Below are the code and all the weights of a small trained network. Each question names an input and a class and asks about switching units off, where a switched-off unit gives its printed mean instead of its output.

import numpy as np


def w(rows, s, z=0):
    codes = np.array(rows[::2]) - 128.0
    scale = np.full(codes.shape[1], s)
    scale[-1] = z or s
    return codes * scale


def norm(h):
    return h / np.sqrt((h * h).mean(-1, keepdims=True) + 1e-5)


def f(y):
    return y / 2 * (1 + np.tanh(0.7978845608 * (y + 0.044715 * y**3)))


def log_softmax(a):
    a = a - a.max(-1, keepdims=True)
    return a - np.log(np.exp(a).sum(-1, keepdims=True))


def net(x, mask):
    res = np.array(x, float).reshape(1, 5) / 4 @ E
    u = 0
    for l in range(4):
        y = f(norm(res) @ A[l][:, :-1].T + A[l][:, -1])
        res = res + np.where(mask[u : u + 3], y, B[l][:, -1]) @ B[l][:, :-1]
        u += 3
    return log_softmax(norm(res)[-1] @ U[:, :-1].T + U[:, -1])


A, B = {}, {}
E = w([
[128,128,129,127,126,128,124,127,131,127],'x0',
[134,135,248,143,123,201,183,123,163,184],'x1',
[183,154,101,2,164,151,98,137,144,195],'x2',
[125,126,127,126,124,132,125,128,133,126],'x3',
[24,188,72,96,127,237,142,123,54,121],'x4',
],0.0067)
A[0] = w([
[148,54,182,138,121,71,182,140,209,212,4],'L0N1',
[228,96,96,64,194,82,107,158,250,186,81],'L0N2',
[215,23,97,169,181,2,160,148,244,73,77],'L0N3',
],0.0057,0.0032)
B[0] = w([
[56,143,96,130,178,133,112,249,178,127,182],'L0N1',
[100,88,98,136,109,99,178,67,161,206,217],'L0N2',
[193,153,145,129,93,172,118,113,69,60,255],'L0N3',
],0.012,0.0074)
A[1] = w([
[110,102,94,77,154,134,116,152,148,203,128],'L1N1',
[94,145,250,166,181,56,48,255,200,19,1],'L1N2',
[65,192,124,152,129,136,148,239,107,99,150],'L1N3',
],0.0056,0.0033)
B[1] = w([
[120,165,119,123,193,151,107,118,121,5,222],'L1N1',
[90,163,195,150,123,39,59,177,91,222,228],'L1N2',
[91,74,136,121,114,102,144,98,119,145,252],'L1N3',
],0.011,0.0029)
A[2] = w([
[155,195,168,48,154,182,128,156,177,206,4],'L2N1',
[136,108,155,124,254,82,148,181,245,134,23],'L2N2',
[102,131,79,80,174,173,115,204,187,202,62],'L2N3',
],0.0059,0.0033)
B[2] = w([
[205,91,140,180,143,150,163,125,116,41,217],'L2N1',
[165,54,2,167,124,140,204,198,157,129,249],'L2N2',
[174,174,93,120,195,167,172,182,173,110,241],'L2N3',
],0.011,0.0017)
A[3] = w([
[148,199,154,28,226,180,150,153,119,63,98],'L3N1',
[194,141,97,103,106,43,86,32,145,240,2],'L3N2',
[132,160,204,154,163,254,195,96,156,164,70],'L3N3',
],0.0081,0.0042)
B[3] = w([
[173,196,97,133,81,21,33,214,73,118,253],'L3N1',
[109,8,218,73,231,111,39,143,93,135,174],'L3N2',
[196,103,239,190,97,218,181,48,162,77,216],'L3N3',
],0.011,0.0049)
U = w([
[247,167,154,166,57,156,121,113,62,28,60],'0',
[12,95,33,132,101,109,165,58,88,116,54],'1',
[141,17,124,58,195,87,81,106,111,164,135],'2',
[122,229,67,60,155,72,64,159,80,149,94],'3',
[84,136,187,165,111,73,109,191,132,239,253],'4',
[103,124,205,153,119,235,211,28,146,154,125],'5',
[189,118,98,129,192,155,226,155,214,157,194],'6',
],0.015,0.0015)

Each question gives the input, the list of numbers given to net, and the class t.
The units are the neurons (one row each of A and B). Each row of codes is followed by its name. A weight is (code - 128) times the scale printed after its matrix; where a second scale follows, it is the last column's (A, B and U).
mask holds one flag per neuron, layer by layer. A switched-off neuron (its flag False) gives its mean, the last column of its row in B, instead of its output. The means were averaged over made-up inputs and are rounded, as every weight is.
A unit's drop is (log p(t) with every unit on - log p(t) with that unit switched off) / (log p(t) with every unit on - log p(t) with every unit switched off).
The circuit of an input: a set's keep is (log p(t) with only the set's units on - log p(t) with every unit switched off) / (log p(t) with every unit on - log p(t) with every unit switched off). Starting from all 12 units, units are removed one at a time, each time the one whose removal leaves the highest keep (on an exact tie, the one counted first), for as long as the keep stays at least 0.8.
circuit, biggest first: the units of the circuit, biggest drop first
k most important neurons: the k neurons with the biggest drops, biggest first
top k neurons in layer l: the k neurons of layer l with the biggest drops, biggest first
input [4,0,0,6,6], class 1: 2 most important neurons -> (L1N3 L0N3)
input [7,4,0,5,-2], class 4: circuit, biggest first -> (L0N1)
input [3,7,1,4,-4], class 6: circuit, biggest first -> (L0N1 L2N2)
input [-1,2,2,-4,-8], class 6: top 2 neurons in layer 0 -> (L0N2 L0N1)
input [-7,8,3,4,-5], class 6: circuit, biggest first -> (L0N1 L2N2)
input [-6,-3,0,-5,6], class 1: circuit, biggest first -> (L3N1 L0N3)
input [4,0,-1,-2,2], class 1: 4 most important neurons -> (L0N3 L0N2 L3N3 L1N2)
input [-1,3,7,8,2], class 0: 3 most important neurons -> (L3N1 L3N3 L0N1)
input [7,-2,0,-8,8], class 1: 3 most important neurons -> (L1N3 L0N1 L2N3)
input [-2,-3,-4,1,2], class 1: 2 most important neurons -> (L0N3 L0N1)
input [-6,7,2,-3,-7], class 6: top 2 neurons in layer 0 -> (L0N2 L0N1)
input [6,-8,-2,0,1], class 1: 3 most important neurons -> (L3N1 L0N3 L3N3)
input [-2,-7,-3,7,1], class 1: 2 most important neurons -> (L0N3 L3N1)
input [5,2,-7,-7,-8], class 4: circuit, biggest first -> (L1N2)
input [-6,4,-1,2,-7], class 4: 3 most important neurons -> (L0N1 L1N2 L0N3)
input [0,0,2,3,-2], class 2: 2 most important neurons -> (L0N2 L0N3)
input [-3,1,-4,8,-5], class 4: 3 most important neurons -> (L0N1 L1N2 L3N3)
input [6,-4,1,-7,0], class 2: 2 most important neurons -> (L0N1 L3N2)
input [-6,7,3,2,-8], class 6: top 2 neurons in layer 0 -> (L0N1 L0N2)
input [6,4,-2,2,-5], class 4: circuit, biggest first -> (L0N1)
input [-6,4,1,1,-8], class 6: top 2 neurons in layer 0 -> (L0N2 L0N1)
input [-6,0,2,-6,4], class 3: top 2 neurons in layer 0 -> (L0N3 L0N2)
